How the objects are linked:
from | ρ σ π χ ε δ
Q668 | Q284 Q448 Q432 Q238 Q846 Q874
Q995 | Q834 Q730 Q882 Q104 Q896 Q197
Q524 | Q708 Q793 Q508 Q611 Q351 Q10
Q730 | Q882 Q437 Q104 Q995 Q197 Q834
Q437 | Q104 Q202 Q995 Q730 Q834 Q882
Q983 | Q870 Q74 Q83 Q500 Q191 Q383
Q846 | Q437 Q874 Q202 Q633 Q995 Q730
Q10 | Q878 Q708 Q517 Q351 Q236 Q406
Q448 | Q432 Q616 Q238 Q668 Q874 Q284
Q517 | Q236 Q351 Q406 Q878 Q516 Q586
Q516 | Q616 Q586 Q863 Q166 Q668 Q448
Q878 | Q586 Q517 Q236 Q406 Q166 Q516
Q863 | Q668 Q166 Q448 Q616 Q432 Q238
Q615 | Q500 Q557 Q983 Q74 Q870 Q83
Q611 | Q10 Q524 Q708 Q508 Q517 Q351
Q774 | Q74 Q492 Q615 Q557 Q500 Q983
Q191 | Q611 Q383 Q524 Q793 Q708 Q508
Q508 | Q351 Q611 Q10 Q708 Q878 Q517
Q83 | Q191 Q500 Q383 Q870 Q524 Q793
Q874 | Q202 Q284 Q633 Q846 Q730 Q437
Q870 | Q793 Q83 Q191 Q383 Q611 Q524
Q708 | Q517 Q508 Q351 Q10 Q406 Q878
Q616 | Q238 Q863 Q668 Q448 Q284 Q432
Q492 | Q615 Q152 Q557 Q774 Q983 Q74
Q383 | Q524 Q870 Q793 Q191 Q508 Q611
Q238 | Q874 Q668 Q284 Q432 Q633 Q846
Q236 | Q166 Q406 Q516 Q586 Q616 Q863
Q152 | Q557 Q896 Q774 Q492 Q74 Q615
Q834 | Q152 Q882 Q896 Q197 Q774 Q492
Q882 | Q896 Q104 Q197 Q834 Q492 Q152
Q586 | Q863 Q236 Q166 Q516 Q448 Q616
Q104 | Q197 Q995 Q834 Q882 Q152 Q896
Q74 | Q83 Q615 Q500 Q983 Q383 Q870
Q896 | Q774 Q197 Q492 Q152 Q615 Q557
Q557 | Q983 Q774 Q74 Q615 Q83 Q500
Q793 | Q508 Q191 Q611 Q524 Q10 Q708
Q500 | Q383 Q983 Q870 Q83 Q793 Q191
Q166 | Q448 Q516 Q616 Q863 Q238 Q668
Q432 | Q846 Q238 Q874 Q284 Q202 Q633
Q633 | Q730 Q846 Q437 Q202 Q104 Q995
Q197 | Q492 Q834 Q152 Q896 Q557 Q774
Q351 | Q406 Q10 Q878 Q517 Q586 Q236
Q284 | Q633 Q432 Q846 Q874 Q437 Q202
Q202 | Q995 Q633 Q730 Q437 Q882 Q104
Q406 | Q516 Q878 Q586 Q236 Q863 Q166

In the rows, zero is written as 52.

The rows follow the links: the fewer symbols apart two objects are, the more alike their rows tend to be.

Each row is also shifted at random along 4 hidden directions that mean nothing.

Known rows, each with its object:
47,56,34,75,63,42,59,70,55,70,46,62,59,69,49,64,47,47,51,50,62,60,48,53,60,47,43,61; object Q437
58,52,36,45,54,61,72,41,70,54,43,51,58,52,65,41,63,46,54,40,43,50,46,48,64,44,54,68; object Q152
28,50,69,42,38,50,42,43,47,45,51,43,57,40,41,57,62,62,62,58,58,41,49,44,47,59,57,41; object Q10
62,51,69,37,32,40,48,41,66,52,49,30,48,36,57,44,51,60,51,50,44,41,51,33,53,48,65,41; object Q708
41,49,75,53,45,52,36,63,46,48,58,47,65,46,46,63,51,60,57,68,55,42,54,53,44,70,56,37; object Q878
26,55,58,35,42,43,43,33,51,39,55,43,71,36,63,35,57,58,51,52,56,50,59,45,48,47,65,42; object Q508
51,48,77,45,38,55,42,52,55,47,56,40,45,42,47,59,54,61,57,61,51,36,51,46,51,64,61,38; object Q351
38,47,57,55,70,67,63,54,60,45,57,49,70,52,56,47,53,50,56,59,27,36,51,77,51,56,49,45; object Q983
86,58,35,57,57,51,67,55,57,56,47,63,67,62,58,49,55,44,54,45,44,62,51,51,59,41,47,70; object Q882
52,51,58,56,66,51,61,51,66,50,56,45,53,51,61,39,43,52,42,55,23,41,52,67,52,44,55,41; object Q500
48,51,56,58,57,55,69,53,61,51,42,48,80,55,45,63,61,52,67,55,24,32,40,63,54,49,44,52; object Q74
46,58,56,54,52,46,33,56,27,48,63,65,43,55,45,58,45,58,47,59,74,67,63,55,39,55,47,44; object Q166
86,56,60,47,45,49,37,58,41,51,62,59,37,51,48,57,43,54,48,60,66,63,61,41,46,58,56,51; object Q863
51,56,33,68,69,51,62,61,43,64,47,69,33,73,40,66,49,49,54,43,56,66,49,63,56,42,34,61; object Q995
55,46,48,67,53,59,56,72,62,66,49,53,46,63,54,65,54,47,52,55,69,55,48,45,64,69,52,63; object Q846
47,57,46,48,44,41,39,53,42,55,58,57,47,49,64,43,48,50,45,52,83,73,63,35,53,54,62,55; object Q448
80,53,37,60,68,68,63,58,51,52,60,65,55,63,61,48,51,42,50,50,48,63,56,63,57,55,49,66; object Q104
45,55,55,39,59,43,51,34,56,41,65,41,38,39,72,23,36,56,33,47,35,57,64,62,47,32,63,37; object Q191

Complete each set of four: the symbols that take the first to the second take the third to the fourth, perhaps in another order.
Answer with the object's name.
A 25,56,60,43,35,31,45,38,46,53,43,43,59,41,43,58,59,65,59,46,56,46,46,38,46,41,53,40
B 50,48,73,54,45,45,36,62,58,51,64,40,65,43,64,48,41,56,44,67,53,43,59,48,48,67,66,35
C 29,57,60,63,54,29,33,59,37,54,62,54,49,52,52,53,33,57,42,61,70,63,61,53,44,49,53,34
D Q616

A 52,54,45,50,41,48,41,53,43,58,51,59,42,54,53,54,55,50,53,49,83,68,56,35,54,58,54,60
B 62,60,50,51,42,38,37,55,39,54,55,62,59,51,56,51,48,53,48,53,78,72,60,39,48,52,56,57
C 57,53,72,55,51,53,32,64,42,44,65,55,65,49,50,59,44,56,51,70,58,49,61,55,41,71,56,38
D Q878

A 41,53,57,52,69,52,57,47,56,42,61,48,64,49,62,35,42,51,43,54,26,46,54,74,49,43,55,41
B 32,57,59,40,36,30,46,36,52,49,45,37,64,37,54,43,56,60,53,45,50,49,50,36,51,37,59,40
C 30,49,69,53,44,46,37,55,56,48,61,37,55,40,61,45,44,59,44,65,59,46,57,47,51,62,65,35
D Q863

A 37,44,47,69,67,77,51,71,56,53,63,62,56,60,63,52,53,39,48,66,72,58,59,65,58,83,54,62
B 40,56,31,50,50,49,71,41,62,56,36,54,87,56,58,46,69,45,63,40,46,54,43,47,61,38,47,70
C 60,44,49,59,43,55,51,64,60,68,46,50,23,60,45,66,56,52,52,51,76,56,45,31,64,62,54,60
D Q834

A 68,48,46,67,47,48,55,73,75,70,49,45,59,61,66,54,48,44,45,55,64,55,50,36,67,65,59,64
B 60,53,40,75,64,46,59,72,60,68,48,59,45,70,50,64,44,46,50,52,57,60,48,51,61,50,42,62
C 38,48,39,46,59,71,71,42,65,49,49,51,60,51,69,35,64,45,52,45,45,49,49,59,63,52,58,66
D Q615

A 65,56,49,47,41,45,41,54,43,52,54,61,62,52,54,54,56,51,51,53,79,69,59,37,51,58,56,59
B 62,56,45,53,35,43,44,57,48,60,43,57,70,56,51,64,61,51,62,51,80,64,51,27,56,57,51,64
C 31,57,55,59,56,37,31,61,36,47,69,60,64,49,64,40,33,53,38,64,74,71,68,56,42,56,60,40
D Q863

A 92,42,69,51,59,69,67,53,82,53,58,35,33,48,61,47,43,51,43,59,11,28,49,63,58,56,56,43
B 38,60,51,51,62,32,56,42,51,49,54,47,61,49,55,39,41,55,46,46,30,52,54,66,47,26,49,40
C 34,53,63,29,55,75,45,29,29,27,67,61,42,42,40,49,64,62,62,55,48,48,59,71,37,58,52,43
D Q708

A 51,56,59,56,54,48,33,56,32,49,66,60,9,52,46,53,38,59,41,53,75,68,64,56,44,53,53,39
B 92,51,56,47,35,54,44,57,50,57,48,57,42,56,44,68,61,55,62,52,71,59,53,29,53,64,55,62
C 31,47,47,52,60,66,70,47,65,50,45,46,63,52,56,50,64,48,61,49,35,39,44,61,60,54,49,60
D Q500

A 60,51,77,58,45,48,36,65,42,55,53,52,45,52,27,79,50,64,61,66,50,38,50,52,41,65,48,37
B 56,58,64,58,47,41,31,65,36,45,61,63,92,51,47,64,45,54,57,67,61,57,59,54,40,66,53,45
C 46,52,34,48,72,81,62,43,45,40,62,67,55,56,66,34,61,40,49,50,57,66,62,75,56,60,50,69
D Q896

A 58,56,57,49,52,61,32,56,29,40,70,67,54,51,54,49,50,51,49,63,76,69,67,58,43,69,59,51
B 46,55,45,50,44,50,39,52,39,52,54,60,57,51,57,50,58,50,52,51,83,70,58,38,52,62,58,61
C 52,58,64,35,51,62,51,32,29,34,53,63,48,49,27,63,65,66,73,50,36,44,51,67,36,45,42,42
D Q508

A 41,47,44,67,57,56,53,71,66,62,53,51,62,59,70,47,51,42,43,59,75,61,55,47,65,70,58,62
B 41,46,38,45,63,76,71,37,64,52,52,46,8,52,59,35,58,46,45,37,52,53,51,58,65,46,56,61
C 50,57,63,33,37,47,47,34,49,43,48,45,69,37,49,49,61,60,61,48,44,47,51,45,44,43,57,45
D Q166

A 81,50,43,65,68,64,62,62,63,59,60,58,35,63,63,45,41,42,39,50,48,63,56,58,60,52,52,62
B 58,56,32,55,69,62,65,52,49,53,52,67,42,62,53,48,55,47,52,43,54,66,54,63,56,44,44,66
C 52,54,33,73,69,46,60,67,57,66,49,60,43,66,61,49,39,43,39,48,58,66,55,56,62,45,45,58
D Q104

A 36,56,64,30,43,60,46,30,36,33,55,55,66,39,45,51,67,62,65,54,49,44,55,60,40,53,54,46
B 59,59,61,57,49,31,34,61,40,54,62,55,55,50,57,50,34,53,42,60,66,63,61,46,45,52,59,39
C 88,43,57,59,43,73,55,70,67,64,49,49,35,60,49,68,58,48,56,59,64,48,49,37,64,80,56,66
D Q197

A 78,57,51,47,39,48,41,56,48,52,55,56,54,49,61,49,51,50,49,54,75,68,61,32,52,57,62,58
B 33,46,43,72,63,57,56,70,54,67,48,58,30,66,44,69,52,48,51,52,72,57,46,52,60,61,44,60
C 42,54,57,44,65,48,55,40,45,42,59,48,32,48,53,38,41,59,40,48,33,50,58,68,46,32,52,37
D Q10

A 28,52,35,58,51,38,73,44,70,67,33,41,56,56,50,51,59,51,56,35,42,45,36,44,65,28,45,61
B 35,47,51,59,63,48,65,50,74,62,50,36,36,52,60,42,43,52,42,44,28,41,47,61,62,40,53,43
C 45,48,50,55,59,57,69,53,75,54,48,44,74,51,63,45,57,50,54,51,28,38,46,62,60,51,56,56
D Q500

A 71,58,60,42,49,38,53,36,56,46,52,43,51,44,54,39,44,59,46,47,26,48,54,52,46,31,55,42
B 33,48,75,51,44,48,39,54,48,49,56,46,46,46,40,67,52,63,58,63,56,39,50,50,45,63,55,33
C 39,48,39,77,64,49,57,71,57,65,53,57,55,66,63,55,45,42,42,55,67,61,51,54,61,59,50,60
D Q896

